After every row comes one of two labels: whether the row has a hidden trait. Each part has its own trait and labels.
[-10.6 -25.0   9.2  -0.3   2.5  21.4   0.2  88.9  -7.0  -6.7  18.9   5.5
  -1.1  20.5  11.2   1.9  -2.8   2.0   6.0  -2.0  -8.2 -27.4   2.1  14.3
   1.6] : L
[-16.3   4.6  -6.9   3.4  18.1  15.3   6.0  59.4 -12.5   3.2  19.1  10.3
   0.3  45.7 -13.6   6.5   0.6   3.9   3.3  -1.8 -12.5  51.2  -0.8  14.5
  -3.4] : A
[-11.4   4.2   6.8   0.7  -4.8  -8.6   1.8 -38.7  -0.2   3.8   0.0   4.5
   3.0  13.5 -18.0   4.4  -3.8   4.2   2.8   6.0  -0.3   9.0   7.0   4.7
  -0.8] : A
[ 11.0 -14.0   2.0  -0.5  -9.6  24.0  -5.8   5.3  -3.1   1.1 -17.5  10.1
  -3.0  10.9  -1.6 -22.5   4.7  -6.1  18.4  -5.3   1.8 -11.2  -3.5 -35.5
   1.4] : L
[  2.5  12.1 -17.5  -3.4 -11.7 -18.6  -2.4 -41.7   1.7   9.3   5.8   2.0
  -7.7  -7.9  10.9 -18.2   0.0   1.0 -11.6   0.6   2.5 -17.8  20.8 -51.5
   4.9] : A
[ -3.0  -6.2  26.6   0.6 -18.8   8.6  -0.2  50.9 -12.7  10.8 -12.1  24.1
  -0.8  13.5  13.6  -0.7  -2.3   5.3  -0.2  -5.9  -2.4  -0.7 -11.2  -8.8
   0.6] : L
[  4.9  17.5 -21.7   3.9  30.0 -24.1   2.3 -19.8 -23.7 -36.7  -8.8 -18.0
   5.9 -26.2   3.5   8.2  -1.7   5.4 -20.8   1.4  -5.8  12.8 -22.3  41.0
  -3.6] : A
[ -5.8  17.2  19.4   0.6 -27.1 -23.7  -9.3  10.2  10.4   1.2  -4.4  -6.3
  -1.6 -16.0  -8.3   7.2  -6.2  -5.3 -27.5  -1.9   6.8 -12.3 -13.5  15.8
   2.2] : A
[-10.3  15.7   2.5   1.5 -21.3 -22.4  -8.1  16.5  -6.5  -3.8   8.4 -10.3
   5.5   9.1 -33.9  24.2  -3.8  -0.5   4.2   5.3  -6.2  11.4 -11.3  52.8
  -5.2] : A
[-23.3  -6.4  13.5   0.6  -0.4   9.6   0.3  33.3  -3.1  -5.4  31.4   8.1
  -8.4  35.6  -7.3  13.3  -2.3  -2.9  11.0  -5.4  -0.2   9.8  11.3   3.5
  -3.4] : A
[  2.3 -11.3  -0.3  -0.2  15.4   7.8   1.6  52.0  -4.4  19.1  18.8   2.2
  -0.4  30.7   2.6   7.1  -1.6  -3.9   9.7   3.8  -5.0   8.7   6.1  -5.4
   2.5] : A
[ 13.0 -27.1   2.0   0.0 -20.7 -19.4 -21.0 -29.3 -12.5  16.5  99.9  -7.6
   5.1   0.9  -5.6  12.7  -5.6  -2.6  13.9  -6.5   6.5 -19.8  -0.5  65.1
   2.5] : L
[  5.6  -1.2  -5.4  -0.4   0.7  -3.9  -4.3 -27.8  26.3  -8.3 -64.7  -1.0
  -0.9  -9.6 -11.1 -50.6   5.0  -3.6 -13.2  -8.2   7.5 -21.4 -22.3 -66.2
   4.6] : L
[  8.5 -41.1  19.5  -2.0   5.2  41.6  -5.8  63.6 -15.1  17.3   2.1 -10.2
  -0.7  20.4 -12.0  -8.5   4.1  -7.0  17.4 -16.1 -14.2 -22.3 -12.2  -9.1
   0.7] : L

Part 2:
[-15.3   0.5 -13.2 -20.0   0.4  14.4  26.7 -10.3  17.1 -14.5 -20.2  14.0
  10.2   6.7   2.2 -46.4 -13.6   3.1  -9.2  42.8  -7.4   4.8 -26.2  35.9
  -5.5  -5.2  24.6  34.1  -5.2 -11.5  13.2   3.7 -37.9] : TG
[ 24.2   2.3  12.5  20.0  28.1  59.5   5.1   1.1 -24.2 -30.0  19.9  43.3
  -5.0 -19.3  31.8  22.6  -4.9  14.6   4.2 -24.6 -11.3  13.4  10.6 -55.1
 -20.8  -9.9   7.7 -30.2  14.6   8.2  54.1   1.5  16.6] : Tq
[ 47.5   2.0  19.4  25.5  38.9  23.1 -36.1   8.6 -38.8 -24.7  -0.5 -19.2
 -45.8   8.1  41.2  73.4 -12.9 -23.5  25.8 -25.9 -13.9  -7.0 -20.4 -23.6
 -45.8   0.1 -33.2 -57.6   5.9   8.0  26.5 -31.5  23.8] : Tq
[-23.8  -2.2 -28.8 -38.3  -5.4 -14.7  30.7  -9.6  30.9 -23.2 -19.1 -16.9
   9.5  33.0  -4.5 -57.7 -18.4 -18.7  17.7  33.7   5.8   0.0 -56.4  99.9
   9.9  -1.7  -1.8  55.3 -16.4 -20.8  -2.1   3.9 -39.5] : TG
[ 33.7  -2.7   8.3  16.9  24.1  11.2 -19.2   3.1 -24.3 -16.3 -23.5 -20.8
 -21.9  -2.0  25.8  43.7  -8.5 -25.2  12.8   0.9 -10.4  -6.1 -27.4 -18.5
 -39.4  -0.2  -9.7 -28.5   1.0   8.2  19.9 -19.0   7.8] : Tq
[-34.0  -0.2 -21.5 -25.2 -13.2   0.7  28.8  -9.9  26.5  -2.2 -21.0   5.7
  18.1  16.5  -9.9 -66.9 -10.5  -0.4 -11.1  45.5  -0.1   2.4 -21.0  53.1
  10.7  -5.2  23.4  49.3  -9.5 -13.9  -7.3  13.7 -36.6] : TG
[-39.7  -5.1 -32.4 -32.1 -17.4 -25.4  27.8  -8.8  31.0  -8.9 -21.5 -21.3
  13.5  17.5 -20.3 -67.3 -11.1 -20.1   7.4  36.8  10.3  -1.3 -40.5  85.3
  20.1  -1.5   9.8  63.3 -16.4 -18.0  -5.7  14.1 -39.6] : TG
[ 12.3  -2.2   7.2  19.2   8.9  44.7   6.7   2.0 -18.4  -9.6   1.0  29.8
   4.8 -24.8  14.0   4.4   3.3   8.3 -12.2   4.9  -6.4   9.5  17.5 -57.5
 -11.3  -7.8  31.0 -23.9   9.3  10.8  32.1  15.1  -0.3] : Tq
[ 34.3   1.9  16.6  16.4  30.7  48.8  -2.4   1.3 -29.8 -33.4  11.0  27.4
 -14.6  -9.8  35.6  35.4  -8.6   3.1  13.7 -14.0 -13.6   9.3  -4.3 -46.3
 -35.1  -7.5   5.0 -34.6  13.0   5.6  50.2 -10.8   1.0] : Tq
[ 35.6   5.2  24.4  34.9  25.8  48.0 -32.2   7.2 -36.4   3.0  16.5   9.0
 -33.3 -10.6  30.8  58.0   2.2   7.1  -6.2 -24.5 -16.4   3.0  33.5 -72.7
 -25.0  -3.7  -2.9 -64.4  12.3  14.9  26.8  -8.3  34.2] : Tq
[ 20.8  -0.6   7.2  13.8  18.6  37.2   2.6   1.0 -13.9 -21.1  -2.0  23.4
  -4.0 -17.3  21.6  21.9  -3.0   1.9   0.5   1.7 -11.4   5.7  -3.3 -38.8
 -23.7  -7.3  18.0 -26.3   8.8   7.9  37.5  -0.2  -7.2] : Tq
[ 23.0   2.2  19.4  37.5   9.6  40.0 -28.4   9.3 -31.2  22.8  11.2   7.1
 -19.6 -18.0  15.0  37.5  11.9  10.2 -19.4 -16.6 -10.3   3.3  50.1 -92.9
 -10.0  -3.2  13.1 -64.1  12.1  19.2  17.3   3.1  33.9] : Tq
[ 43.7   8.0  26.7  29.8  35.6  51.5 -28.6   4.2 -40.7 -12.9  25.8  23.1
 -33.0  -6.5  40.3  63.8  -6.0   9.8   6.0 -30.4 -19.4   6.7  20.9 -67.9
 -28.3  -5.8  -8.9 -58.1  15.2  12.0  41.2 -16.8  28.1] : TG
[-20.2   3.2 -10.6 -25.5   3.6  23.1  37.0 -13.8  17.5 -29.7 -12.3  34.6
  13.0   7.4  10.1 -51.4 -18.2  11.0  -2.7  41.0  -7.6  11.1 -26.4  40.4
  -3.9  -8.0  28.1  47.1  -2.4 -14.4  28.8   5.6 -40.8] : TG
